[[129 135 123 118 116 122 136 137 146 132 125 141 143 101 104]
 [127 127 129 131 121 128 131 131 135 129 130 134 131 119 118]
 [127 133 131 119 123 127 129 137 133 134 131 136 135 114 127]
 [129 137 122 115 117 121 136 137 145 133 124 141 143 101 106]
 [127 130 128 127 116 126 134 135 142 131 130 140 137 108 112]
 [126 129 133 126 127 129 126 132 127 131 132 131 129 125 134]]
->
[[134 125 129 131 132 131 127 132 126 129 127 126 133 129 126]
 [112 108 137 140 130 131 142 135 134 126 116 127 128 130 127]
 [106 101 143 141 124 133 145 137 136 121 117 115 122 137 129]
 [127 114 135 136 131 134 133 137 129 127 123 119 131 133 127]
 [118 119 131 134 130 129 135 131 131 128 121 131 129 127 127]
 [104 101 143 141 125 132 146 137 136 122 116 118 123 135 129]]

[[116 122 142 122 129 130 145 136]
 [134 126 139 133 112 143 118 131]
 [117 122 142 123 128 131 146 136]
 [123 125 143 124 126 132 149 135]
 [140 125 143 124 114 130 141 133]
 [129 122 115 143 134 127 126 110]
 [135 134 120 129 121 152 122 129]
 [142 123 143 126 112 130 134 133]
 [111 127 130 111 124 115 130 131]]
->
[[131 130 115 124 111 130 127 111]
 [133 134 130 112 126 143 123 142]
 [129 122 152 121 129 120 134 135]
 [110 126 127 134 143 115 122 129]
 [133 141 130 114 124 143 125 140]
 [135 149 132 126 124 143 125 123]
 [136 146 131 128 123 142 122 117]
 [131 118 143 112 133 139 126 134]
 [136 145 130 129 122 142 122 116]]

[[112 150]
 [127 131]
 [144 104]]
->
[[104 144]
 [131 127]
 [150 112]]

[[116 136 144 132 117 156 118 127 129 128 133]
 [111 133 146 133 121 152 121 132 131 122 130]
 [114 135 144 132 119 154 119 129 130 126 132]
 [121 139 141 130 114 157 116 120 128 135 136]
 [110 132 146 133 122 150 122 135 131 120 129]
 [117 137 143 131 116 156 117 125 129 130 134]
 [119 138 142 131 115 157 116 123 128 132 135]]
->
[[135 132 128 123 116 157 115 131 142 138 119]
 [134 130 129 125 117 156 116 131 143 137 117]
 [129 120 131 135 122 150 122 133 146 132 110]
 [136 135 128 120 116 157 114 130 141 139 121]
 [132 126 130 129 119 154 119 132 144 135 114]
 [130 122 131 132 121 152 121 133 146 133 111]
 [133 128 129 127 118 156 117 132 144 136 116]]

[[140 112 131 130 138 156 117 131 139 123 134]
 [122 135 127 114 144 134 116 135 117 112 128]
 [127 127 131 130 125 134 128 129 121 129 128]
 [129 130 131 126 126 130 127 127 127 125 129]
 [113 113 110 141 118 135 129 108 120 110 130]
 [123 128 125 124 133 128 130 126 131 130 128]]
->
[[128 130 131 126 130 128 133 124 125 128 123]
 [130 110 120 108 129 135 118 141 110 113 113]
 [129 125 127 127 127 130 126 126 131 130 129]
 [128 129 121 129 128 134 125 130 131 127 127]
 [128 112 117 135 116 134 144 114 127 135 122]
 [134 123 139 131 117 156 138 130 131 112 140]]

[[143 141 118 151 126]
 [131 144 141 122 151]
 [135 140 128 157 124]
 [135 150 120 107 127]
 [136 143 119 150 114]
 [113 147 139 129 109]
 [136 149 114 115 116]
 [135 150 115 114 116]
 [135 149 114 115 116]]
->
[[116 115 114 149 135]
 [116 114 115 150 135]
 [116 115 114 149 136]
 [109 129 139 147 113]
 [114 150 119 143 136]
 [127 107 120 150 135]
 [124 157 128 140 135]
 [151 122 141 144 131]
 [126 151 118 141 143]]

[[135 154 102 101 126 140 131 110 142]
 [136 155 101 108 126 135 115 146 136]]
->
[[136 146 115 135 126 108 101 155 136]
 [142 110 131 140 126 101 102 154 135]]
---
[[155 120 129 127 124 130 127 126]
 [128 129 129 128 129 128 128 127]
 [129 111 129 126 141 129 127 128]
 [126 126 128 126 133 126 126 140]]
->
[[126 126 128 126 133 126 126 140]
 [129 111 129 126 141 129 127 128]
 [128 129 129 128 129 128 128 127]
 [155 120 129 127 124 130 127 126]]

[[128 129 127 128 128]
 [127 127 128 128 128]
 [149 125 145 136 109]
 [128 126 130 130 127]]
->
[[128 126 130 130 127]
 [149 125 145 136 109]
 [127 127 128 128 128]
 [128 129 127 128 128]]

[[127 133 134 124 126 128 122 126 137 130 130]
 [146 131 134 139 136 112 140 142 127 130 133]
 [131 128 107 144 150 129 136 134 124 111 115]
 [122 114 115 120 134 157 134 142 137 116 123]]
->
[[122 114 115 120 134 157 134 142 137 116 123]
 [131 128 107 144 150 129 136 134 124 111 115]
 [146 131 134 139 136 112 140 142 127 130 133]
 [127 133 134 124 126 128 122 126 137 130 130]]

[[111 108 131 111 108 106 138 141 146 131 133 143 157 129]
 [145 139 146 126 138 146 156 120 110 113 131 105 109 110]
 [104 109 113 146 139 145 125 139 148 153 117 109 116 129]
 [119 109 113 131 105 109 110 145 139 146 126 138 146 155]
 [105 109 110 145 139 146 125 138 147 155 119 109 113 131]]
->
[[105 109 110 145 139 146 125 138 147 155 119 109 113 131]
 [119 109 113 131 105 109 110 145 139 146 126 138 146 155]
 [104 109 113 146 139 145 125 139 148 153 117 109 116 129]
 [145 139 146 126 138 146 156 120 110 113 131 105 109 110]
 [111 108 131 111 108 106 138 141 146 131 133 143 157 129]]

[[131 128 125]
 [120 141 114]
 [120 124 134]
 [139 136 119]
 [135 152 115]
 [131 121 142]
 [143 121 139]
 [148 125 145]
 [124 130 137]]
->
[[124 130 137]
 [148 125 145]
 [143 121 139]
 [131 121 142]
 [135 152 115]
 [139 136 119]
 [120 124 134]
 [120 141 114]
 [131 128 125]]

[[129  98 151 134 133 134  98 144 127]
 [141 149 133 119 113 114 113 114 118]
 [136 129  99 115 115 117 155 141 118]
 [147 154 137 115 114 117 106 123 117]
 [118 140 126 125 136 145 138 125 134]
 [135 105 130 129 118 115 122 111 129]]
->
[[135 105 130 129 118 115 122 111 129]
 [118 140 126 125 136 145 138 125 134]
 [147 154 137 115 114 117 106 123 117]
 [136 129  99 115 115 117 155 141 118]
 [141 149 133 119 113 114 113 114 118]
 [129  98 151 134 133 134  98 144 127]]

[[129 102 111 128]
 [114 124 102 125]
 [128 112 117 129]
 [145 144 136 148]
 [129 146 123 153]]
->
[[129 146 123 153]
 [145 144 136 148]
 [128 112 117 129]
 [114 124 102 125]
 [129 102 111 128]]

[[153 136 123 144 154 150]
 [156 145 127 144 123 118]
 [103 153 104 126 152 147]
 [118 125 149 155 109 152]
 [137 109 130 140 110 136]
 [101 118 112 142 103 102]
 [135 105 153 141 111 149]
 [113 142 140 137 129 123]]
->
[[113 142 140 137 129 123]
 [135 105 153 141 111 149]
 [101 118 112 142 103 102]
 [137 109 130 140 110 136]
 [118 125 149 155 109 152]
 [103 153 104 126 152 147]
 [156 145 127 144 123 118]
 [153 136 123 144 154 150]]
---
[[139 125 109 110 128]
 [128 122 117 108 103]
 [137 119 114 114 131]]
->
[139 122 114]

[[107 103 140 135 133]
 [152 122 101 118 123]
 [131 102 120 138 118]]
->
[107 122 120]

[[132 127]
 [148 138]
 [104 122]
 [130 107]
 [113 122]]
->
[132 138]

[[124 113 115]
 [118 153 130]
 [102 142 142]]
->
[124 153 142]

[[144 153]
 [135 136]]
->
[144 136]

[[ 99 151 137]
 [140 131 156]
 [102 120 139]
 [148 106 156]]
->
[ 99 131 139]

[[142 126 124]
 [156 128 132]]
->
[142 128]

[[128 124 130 129]
 [133 138 126 122]
 [128 128 130 130]
 [135 134 137 105]]
->
[128 138 130 105]

[[142 110 110]
 [110 115 115]
 [152 136 136]
 [152 122 122]
 [155 128 128]]
->
[142 115 136]
